Here is a tiny trained network, its code and every weight. The questions are about switching its units off for an input and a class, where a switched-off unit gives its printed mean instead of its output.

import numpy as np


def w(rows, s, z=0):
    codes = np.array(rows[::2]) - 128.0
    scale = np.full(codes.shape[1], s)
    scale[-1] = z or s
    return codes * scale


def f(y):
    return np.maximum(y, 0)


def log_softmax(a):
    a = a - a.max(-1, keepdims=True)
    return a - np.log(np.exp(a).sum(-1, keepdims=True))


def net(x, mask):
    res = np.array(x, float).reshape(1, 5) / 4 @ E
    y = f(res @ A[0][:, :-1].T + A[0][:, -1])
    res = res + np.where(mask, y, B[0][:, -1]) @ B[0][:, :-1]
    return log_softmax(res[-1] @ U[:, :-1].T + U[:, -1])


A, B = {}, {}
E = w([
[164,72,14],'x0',
[130,125,125],'x1',
[129,128,131],'x2',
[1,101,99],'x3',
[123,231,70],'x4',
],0.0082)
A[0] = w([
[78,122,96,78],'n0',
[157,113,113,118],'n1',
[198,131,144,52],'n2',
[183,106,98,110],'n3',
[175,120,149,7],'n4',
[135,167,103,37],'n5',
[115,7,151,47],'n6',
[113,187,162,143],'n7',
[61,126,116,83],'n8',
[177,65,170,105],'n9',
[125,93,169,178],'n10',
[141,154,158,184],'n11',
[77,107,123,67],'n12',
[129,145,111,50],'n13',
[56,146,106,13],'n14',
[131,170,107,152],'n15',
[110,159,151,175],'n16',
[201,195,118,71],'n17',
[125,84,142,4],'n18',
[101,96,62,137],'n19',
[125,168,96,43],'n20',
[137,93,53,122],'n21',
[136,93,134,65],'n22',
[74,95,105,51],'n23',
[127,145,118,25],'n24',
[112,109,95,107],'n25',
[167,140,47,130],'n26',
[160,80,156,91],'n27',
[116,205,99,63],'n28',
[198,132,129,63],'n29',
],0.02,0.004)
B[0] = w([
[201,104,99,193],'n0',
[71,83,159,172],'n1',
[198,131,102,200],'n2',
[109,73,223,209],'n3',
[199,137,133,167],'n4',
[82,194,135,161],'n5',
[95,214,130,255],'n6',
[116,72,192,207],'n7',
[249,124,114,202],'n8',
[115,190,107,224],'n9',
[78,137,75,201],'n10',
[134,41,164,188],'n11',
[254,111,96,184],'n12',
[111,139,123,140],'n13',
[180,127,120,195],'n14',
[91,149,131,183],'n15',
[93,74,188,186],'n16',
[163,139,101,226],'n17',
[69,199,114,158],'n18',
[108,102,184,235],'n19',
[80,221,156,168],'n20',
[89,150,189,244],'n21',
[94,190,161,157],'n22',
[216,126,119,199],'n23',
[109,200,113,133],'n24',
[137,110,178,179],'n25',
[115,94,178,245],'n26',
[83,172,107,192],'n27',
[72,207,76,201],'n28',
[236,134,96,201],'n29',
],0.0075,0.0091)
U = w([
[235,74,52,102],'0',
[43,212,60,76],'1',
[97,40,108,253],'2',
[89,2,232,59],'3',
],0.0093,0.012)

Each question gives the input, the list of numbers given to net, and the class t.
The units are the neurons (one row each of A and B). Each row of codes is followed by its name. A weight is (code - 128) times the scale printed after its matrix; where a second scale follows, it is the last column's (A, B and U).
mask holds one flag per neuron, in row order. A switched-off neuron (its flag False) gives its mean, the last column of its row in B, instead of its output. The means were averaged over made-up inputs and are rounded, as every weight is.
A unit's drop is (log p(t) with every unit on - log p(t) with that unit switched off) / (log p(t) with every unit on - log p(t) with every unit switched off).
The circuit of an input: a set's keep is (log p(t) with only the set's units on - log p(t) with every unit switched off) / (log p(t) with every unit on - log p(t) with every unit switched off). Starting from the 12 units with the biggest drops (on a tie, the unit counted first), units are removed one at a time, each time the one whose removal leaves the highest keep (on an exact tie, the one counted first), for as long as the keep stays at least 0.8.
circuit, biggest first: the units of the circuit, biggest drop first
most important unit: the unit with the biggest drop
k most important neurons: the k neurons with the biggest drops, biggest first
drop of u: that unit's drop, to one decimal
input [-7,-6,3,-2,5], class 3: circuit, biggest first : n7
input [2,-4,-5,5,-4], class 0: circuit, biggest first : n12, n23, n8
input [8,-5,-6,4,-4], class 3: circuit, biggest first : n19, n21
input [-3,0,3,-5,-6], class 1: 2 most important neurons : n9, n27
input [7,5,8,-5,-1], class 3: 4 most important neurons : n3, n26, n21, n1
input [7,8,6,5,-8], class 1: 2 most important neurons : n6, n18
input [6,7,-8,8,-8], class 0: 4 most important neurons : n12, n23, n8, n0
input [-5,-3,6,6,6], class 0: 2 most important neurons : n8, n14
input [2,6,-4,-4,7], class 1: 3 most important neurons : n28, n20, n5
input [-7,-2,0,-2,5], class 3: 3 most important neurons : n7, n11, n16
input [-5,-4,4,7,0], class 0: 2 most important neurons : n8, n12
input [4,-1,5,0,3], class 3: drop of n7 : -0.1
input [5,4,-8,0,4], class 3: drop of n26 : 0.3
input [-4,-4,-6,-4,-6], class 1: most important unit : n9
input [-3,-3,-2,5,-1], class 0: drop of n8 : 0.2
